[128 = 0]
[ 46 119 130 153 115 123 134 181  98 136 110 153 116  71 125 148 126 127
 152 176 118  97 108  96  57  97 162 150 126 176 111 132 136 105 110 134
 156 109 130 140 106 139 171 124  96 136 123  88 130 166  68 136 127  42
 112  93 155 110 100 182 149 158 131 221 128  89 160 171  80 129 197 157
 126 113  57 144 138 136 144 128  66 142 135 178 112 103]  [62]
[101 116 105 139 134 145 142 155 119 134 119 134  96 116 135 141 133 118
 161 161 125 130 118 118  92 124 139 138 131 148 109 132 141 152 164 168
 153 116 133 126 112 136 134 126 119 125 138 135 130 147 106 125 124  74
 122  88 132 120 125 156 126 133 123 198 128 133 133 171 128 132 147 137
 133 120  98 113 136 121 136 131  95 136 124 148 113 106]  [64]
[ 31 116 131 149 116 126 136 174 101 139 109 152 113  64 126 156 132 122
 174 180 111  86 101 105  50  96 168  94 124 161 112 139 140 112 106 150
 159 111 133 140 106 147 184 121  99 131 117 103 131 167  59 142 127  19
 116  84 164 111  97 184 162 156 134 204 127  86 157 183  89 123 193 156
 132 128  46 126 140 133 139 127  65 128 133 186  97 112]  [62]
[189 147 172 153  96  87 104 168 108 123 124 141 154 115 102  90 119 125
  78 117 144 114 131  74 136 119 120 255 123 144 119 101 115  67  84  67
  94 139 115 170 143 117  90 139 106 148 129  64 122 132 114 109 131 184
 101 188 121 114 113 149 120 165 139 111 136 109 176 103  69 132 170 148
 125  36 150 220 111 166 145 129 148 165 134 113 156 104]  [62]
[ 60 106  69 110 161 163 152 108 146 134 124 121  87 130 155 174 147 115
 208 157 103 135 115 174  93 127 144   1 132 120 130 154 137 200 173 219
 168 102 143  90  98 147 178 114 151  98 128 194 135 134 115 143 133  39
 153  57 148 148 133 125 146  96 123 130 119 143  99 182 184 123  84 113
 143 197  99  14 145  95 107 125  77  88 120 150  75 141]  [64]
[142 141 162 151  99  89 107 194 108 124 118 150 147  94 109 115 126 121
 106 137 128 101 122  81 104 104 138 194 122 154 124 109 112  71  69  88
 113 130 118 162 128 122 114 130 107 137 119  71 124 142  86 117 141 130
 107 171 142 123 102 163 137 167 137  99 132  95 178 123  72 128 176 150
 129  51 117 188 118 162 137 124 114 150 137 135 133 111]  [62]
[ 43 115 120 153 125 132 137 172 106 141 116 146 113  88 127 152 130 127
 165 163 118 105 110 116  68 107 155 128 127 170 113 134 146 107 125 163
 153 107 130 125 109 147 172 124 109 131 119 110 129 161  72 121 125  38
 119  88 152 112 103 176 146 147 128 218 128 100 148 172  93 129 179 150
 127 135  66 133 139 130 136 128  75 152 139 177 109 107]  [62]
[ 76 108  81 134 149 157 149 137 127 140 123 130  90 123 145 159 140 122
 182 157 114 131 117 152  89 124 140  67 133 151 117 141 145 157 169 203
 159 105 135 104 109 143 156 120 136 116 126 158 131 143 111 125 127  54
 132  72 149 127 129 148 135 117 124 188 124 134 113 182 145 133 123 128
 134 162  90  70 141 107 121 128  88 135 126 159 100 118]  [64]
[140 126 115 138 130 128 130 155 125 127 125 131 114 135 129 128 129 122
 126 137 133 136 130 109 122 126 123 172 131 141 119 120 129 135 152 146
 130 118 126 125 120 125 113 130 127 126 140 126 127 135 110 111 131 136
 123 130 119 127 130 142 113 133 129 154 129 135 139 141 123 136 133 132
 129 101 136 131 127 133 132 129 115 152 127 128 130 107]  [62]
[164 124 115  86 144 147 135  71 157 124 130 102  95 158 139 125 141 103
 183 131 123 150 120 146 149 155 124  31 125  48 125 153 124 217 162 147
 144 148 144 135 122 128 117 127 141 101 146 181 135  98 167 172 121 144
 149  91 121 148 147  87 138  97 143  56 128 168  99 137 193 111  61 106
 152 140 145  59 133  99 126 131 149  44 104  85  95 147]  [64]
[255 149 158  80 122 105 109  65 156 110 138  97 128 178 118  77 132 100
 118  93 142 156 134 116 205 164  96 141 121  25 129 130 101 186 125  73
 100 179 133 176 154 108  58 139 140 114 148 143 128  72 202 168 124 255
 135 167 100 149 152  62 122 113 152   1 136 171 117  83 178 111  59 103
 149  72 207 129 114 126 132 132 208  51 102  32 132 149]  [64]
[106 112  89 102 160 166 148  82 152 132 133 105  94 156 150 152 137 120
 182 132 121 151 126 171 135 149 127  22 131  86 128 152 142 203 191 184
 156 121 142  96 114 138 143 124 149 106 140 191 134 115 155 146 119 101
 152  72 121 140 149 103 129  91 126 132 124 162  84 151 195 121  71 107
 140 192 131  49 140  92 118 131 126  85 113 120  98 142]  [64]
[175 135 134 132 121 112 118 152 126 121 127 130 125 136 120 110 130 118
 116 123 133 132 131 109 136 128 121 175 127 128 124 116 117 131 125 117
 117 130 123 142 126 121 104 132 127 124 138 116 126 123 123 114 136 156
 123 153 117 134 126 133 119 137 137  86 130 132 148 123 123 129 123 131
 136  78 157 145 119 143 131 127 133 136 126 106 127 114]  [62]
[ 92 110  80 122 149 157 150 124 135 137 124 125  88 131 147 154 139 119
 180 158 116 136 118 153  98 131 137  61 133 134 118 146 143 178 174 201
 160 111 139 109 112 140 150 120 137 114 132 170 132 133 124 134 125  67
 136  69 142 131 135 135 134 114 126 169 124 140 104 178 157 130 111 122
 136 168 100  63 141 104 122 129  95 114 121 150  98 127]  [64]
[214 138 134 111 124 114 116 113 140 115 130 118 126 155 125 104 133 111
 120 116 132 141 133 120 157 140 114 143 126  91 132 123 108 154 126 109
 112 146 129 148 135 114  95 132 138 116 140 136 127 104 155 137 136 187
 130 157 113 147 136 103 120 125 139  30 130 146 130 108 152 123  86 116
 139  87 172 125 119 134 125 127 151 100 118  83 127 136]  [62]
[179 148 180 155  91  83 102 173 101 125 123 150 165  98  99  97 120 127
  72 122 137 102 127  72 124 110 125 250 122 154 123 104 112  44  50  63
  99 149 115 180 150 119  99 134 102 152 111  54 121 137 106 118 134 178
  96 190 140 112 107 153 132 176 137  95 136  94 179 102  52 132 190 150
 120  40 126 228 114 167 142 127 144 162 137 124 157 116]  [62]
